The symbols move the states like this.
at | ki gu po
w944 | w97 w630 w630
w437 | w910 w735 w735
w157 | w526 w204 w204
w853 | w520 w941 w941
w973 | w365 w593 w593
w137 | w487 w548 w548
w910 | w734 w846 w846
w986 | w365 w847 w847
w9 | w232 w232 w232
w526 | w176 w97 w97
w422 | w853 w988 w988
w630 | w951 w734 w526
w43 | w310 w293 w293
w735 | w630 w951 w951
w520 | w973 w931 w931
w365 | w941 w457 w457
w512 | w137 w358 w365
w293 | w376 w567 w567
w97 | w126 w27 w27
w567 | w630 w157 w944
w593 | w137 w986 w853
w988 | w973 w365 w365
w935 | w358 w137 w137
w310 | w937 w661 w661
w457 | w538 w512 w46
w931 | w593 w935 w490
w661 | w205 w437 w567
w847 | w358 w833 w833
w918 | w232 w937 w937
w941 | w931 w935 w935
w671 | w293 w376 w376
w554 | w46 w600 w600
w46 | w792 w976 w457
w27 | w935 w165 w520
w846 | w165 w901 w901
w538 | w365 w931 w853
w205 | w232 w910 w910
w487 | w847 w106 w833
w204 | w97 w538 w538
w165 | w630 w157 w157
w792 | w548 w512 w918
w548 | w106 w457 w46
w106 | w935 w792 w548
w833 | w554 w847 w9
w358 | w986 w554 w554
w600 | w976 w43 w548
w176 | w27 w126 w126
w937 | w671 w205 w205
w376 | w567 w734 w734
w343 | w512 w973 w973
w951 | w901 w176 w176
w734 | w944 w165 w165
w232 | w43 w918 w106
w901 | w157 w437 w294
w490 | w986 w487 w487
w294 | w204 w422 w901
w976 | w918 w310 w293
w126 | w176 w343 w734

The rows follow the links: the fewer symbols apart two states are, the more alike their rows tend to be.

Here are some states, each with a row of numbers. One shown again gets a slightly different row.
w457: [-252,192,406,511,-42,-274,-161,-368,-421,136,1228,161,-139,47,-186,416,106,90,-94,94,-828,51,-134,-3,-358,422,-371,-647,785,-105,137,531,-201,-50,231,473,264,503,-434,-292,148,95]
w593: [-347,-880,-290,-117,-352,259,-303,-739,190,-360,599,61,-27,-86,-284,115,-128,-205,-328,-490,615,64,-151,-475,-228,545,-101,290,566,403,437,135,-635,352,-226,324,537,-172,170,497,-586,-501]
w205: [-43,119,281,-584,56,365,-432,-50,-181,18,-422,-57,763,10,-239,-731,85,474,243,506,882,-88,332,338,172,-200,326,-103,-772,67,103,21,-85,218,102,-565,-79,216,54,166,1177,85]
w833: [97,385,-16,-241,655,-417,-215,210,892,254,-227,-204,367,-109,808,740,-80,250,-780,278,292,114,-421,501,-53,131,-637,-288,69,-100,249,135,-187,96,-260,-172,-577,-504,187,496,-398,111]
w935: [-131,-759,-198,202,-328,42,178,-233,338,-637,385,-64,128,195,-309,295,-255,130,302,-734,224,-932,-7,-201,173,-494,-219,-184,616,193,471,455,-297,174,-47,765,114,-136,340,241,-173,-284]
w944: [-4,182,-704,61,-85,-87,515,247,-72,82,-1114,-202,-718,272,-78,-237,57,46,232,-213,-508,1,194,-67,187,-153,425,403,-249,-91,-216,-606,674,14,313,70,8,104,-136,-584,-728,-182]
w310: [161,68,761,-158,-526,387,-533,-219,-390,-407,-215,48,654,-423,-243,-66,336,387,115,217,320,182,47,121,-358,-332,404,-384,-356,-5,-452,-521,28,-333,56,-811,-447,-167,140,134,875,-49]
w976: [179,472,882,123,-379,6,-499,46,-283,-231,190,-167,676,-434,-6,204,349,604,73,269,-89,92,-64,261,-462,-19,205,-628,255,-229,-368,-308,386,-398,227,-546,-813,-61,111,-241,698,22]
w437: [-56,16,408,174,126,602,-5,-278,-230,148,-455,-180,-84,146,123,-88,326,-705,103,43,41,-291,-30,-113,293,-1052,-407,375,-826,417,-193,-604,122,-361,-337,-253,704,329,440,-19,395,587]
w567: [508,265,-395,-2,-332,-48,-66,357,-563,157,-891,-312,-29,-52,60,11,415,214,202,-110,-228,83,232,-42,-439,-363,618,49,-35,-28,-186,-760,929,-311,462,-619,-277,250,361,-596,-455,-308]
w735: [-251,-100,224,202,-131,420,121,-263,-43,-152,-527,46,-439,172,95,-19,164,-651,-102,36,-457,-377,-493,-135,391,-930,-370,743,-719,520,-149,-603,260,-217,-230,-156,595,93,208,-135,-251,663]
w126: [-638,50,-116,148,-168,222,196,-217,295,-226,-551,147,-876,-59,-356,-529,-177,119,-53,-119,-294,365,-111,452,582,710,-87,658,-366,-144,-545,-523,-31,307,-231,259,-149,-351,-952,151,-408,154]
w846: [150,11,-149,36,889,387,381,183,-292,794,-527,-14,-97,517,-224,-410,149,-324,301,196,438,-146,748,-231,195,-309,-293,-36,-678,-179,-2,49,-223,166,24,157,633,623,5,21,642,215]
w734: [-4,144,-852,139,235,48,296,67,-283,469,-1141,-357,-625,277,-224,-479,314,247,-40,77,-20,-16,700,-24,-84,-104,356,217,-367,161,194,-429,627,389,432,-37,133,495,-267,-597,-408,-257]
w526: [-99,58,-353,410,-117,52,836,423,315,-40,-699,131,-821,-9,-231,-444,-373,60,392,-511,-467,77,200,118,338,231,156,536,-285,-470,-683,-284,146,27,-97,393,-253,-388,-739,-48,-314,-17]

Each walk starts at a row. The symbols on each line, taken left to right, move it on to the next state.
Each answer is a row, close to the row of the state it stands for.
start [-341,-142,263,203,-122,227,222,-296,24,-153,-596,19,-742,21,244,-137,47,-583,-3,-8,-562,-102,-475,-55,669,-474,-346,809,-549,285,-330,-561,416,-232,-393,-94,387,79,-49,-250,-325,674]
ki gu gu ki -> [-20,86,-446,310,-52,96,392,117,-127,140,-1029,-171,-810,253,64,-162,161,-241,144,-235,-521,-278,-23,-82,307,-507,132,543,-370,183,-123,-658,770,-31,49,46,111,136,-91,-548,-822,83]
po gu ki ki -> [-672,-13,-120,293,-272,316,260,-232,353,-355,-671,114,-959,-194,-163,-407,-281,33,-28,-251,-387,151,-339,278,571,377,-158,753,-494,-79,-559,-625,-9,-19,-244,128,45,-472,-715,73,-372,215]
start [547,9,129,99,781,328,624,294,-259,641,-323,195,-367,280,99,-225,187,-1078,371,-42,-134,6,286,-425,196,-391,-232,246,-594,-190,-191,-24,-113,-146,-175,90,754,454,196,-323,414,369]
gu po po ki ki -> [591,211,-479,127,503,-4,957,931,-32,479,-351,141,-429,220,-68,-148,-152,-268,599,-395,-245,140,727,-336,49,45,258,62,-271,-700,-270,124,31,-147,130,375,108,54,-297,-335,-67,-120]
gu ki ki gu -> [-825,-93,61,-60,-152,237,-278,-777,-117,-98,295,144,-553,-212,-468,-382,-143,-41,-601,208,75,711,-151,116,-68,1248,-137,372,82,159,-100,-116,-354,513,-207,250,445,55,-774,184,-423,-120]
start [-229,515,621,640,32,-325,-270,-223,-295,61,930,-37,227,-101,-85,512,334,408,-117,252,-694,-139,-68,315,-303,-36,-346,-921,523,-140,25,255,78,-175,233,288,-207,367,-239,-213,573,100]
po gu ki ki -> [-128,-190,-306,-97,404,-355,-104,-71,889,-36,91,-390,369,246,414,661,-84,169,-549,-77,359,-537,-281,233,52,-407,-676,-301,231,255,769,384,-201,233,-267,236,-143,-266,495,720,-574,-251]
po ki po ki po -> [465,121,54,-121,-509,-149,-372,202,-693,24,-450,-377,359,-224,124,110,506,421,63,86,-55,231,125,76,-561,-179,684,-302,74,7,-46,-587,861,-265,476,-789,-570,100,502,-508,-226,-373]
start [197,160,-351,-459,-399,-159,-456,18,-683,179,-569,-327,326,-9,-73,-215,405,536,-110,264,207,182,380,-54,-477,62,773,-160,-136,205,228,-434,856,55,582,-762,-273,447,288,-462,-193,-381]
ki ki gu gu -> [306,194,-821,204,603,56,738,464,-90,621,-809,-138,-578,484,-274,-534,-36,-29,531,-197,-144,-64,881,-18,198,-76,137,197,-426,-493,-151,-168,334,260,207,334,116,324,-312,-226,-204,-223]
po gu po po po -> [213,-961,-321,-23,-589,92,136,-254,104,-484,715,69,87,71,-302,101,-277,-253,426,-761,398,-472,-32,-510,-9,-233,-25,130,631,79,412,434,-469,0,-6,572,437,-227,472,325,-424,-373]
start [222,460,742,554,-105,-191,-281,112,-57,-99,329,-136,422,-342,136,720,441,493,-123,117,-379,22,-99,264,-622,-144,-269,-907,317,-339,-449,-331,228,-404,110,-278,-805,-86,1,55,456,93]
po po gu gu ki -> [34,222,381,-654,-321,122,-500,-87,-292,11,-312,-72,733,-206,-143,-497,-4,583,276,491,744,129,88,359,28,16,362,-267,-570,50,69,90,76,176,180,-724,-441,-28,-33,-85,1017,-88]
ki po -> [187,162,-630,-170,-261,-245,-193,171,-652,214,-685,-398,70,110,-60,-113,418,390,-28,100,-34,127,478,-58,-676,-52,644,-104,-23,248,243,-592,883,102,538,-413,-204,437,301,-661,-602,-451]
start [-299,263,77,35,-59,-520,-101,-111,159,-209,467,-317,471,339,138,138,-242,574,165,241,-370,-956,-373,402,334,-744,-295,-460,417,351,737,827,108,82,353,708,-97,145,185,-190,261,141]
po gu ki ki -> [-181,-111,189,59,26,-160,-80,-454,-340,76,1206,470,-192,-78,-93,168,-79,-619,-420,-55,-188,565,-187,-394,-233,982,-18,90,752,94,91,358,-457,-35,-107,134,667,256,-274,-78,-344,-148]
ki po gu gu -> [-381,228,250,407,-34,-333,-166,-259,-175,-81,673,-360,314,237,-217,255,260,536,-9,195,-833,-660,-105,354,-42,-470,-401,-788,621,90,492,687,142,51,273,720,-86,307,-13,-236,324,184]
start [-715,116,257,452,98,-190,-301,-764,-213,87,913,-66,-106,-114,-358,187,269,247,-610,272,-429,96,-72,340,-198,714,-560,-410,654,291,350,312,-367,362,69,648,251,400,-552,77,17,16]
gu gu po po po ki -> [-557,450,426,261,-44,-511,-346,-249,-198,-71,697,-174,396,-40,-110,-11,136,597,-59,505,-569,-575,-270,515,170,-210,-288,-617,454,158,475,710,175,142,277,611,-148,435,-275,-350,452,289]
gu ki ki ki -> [-23,368,-118,-50,693,-350,-204,157,744,270,-116,-299,172,-53,649,806,85,119,-939,185,457,251,-204,207,-303,169,-685,-246,-5,-9,244,-5,-348,97,-286,-182,-373,-408,244,613,-481,-125]
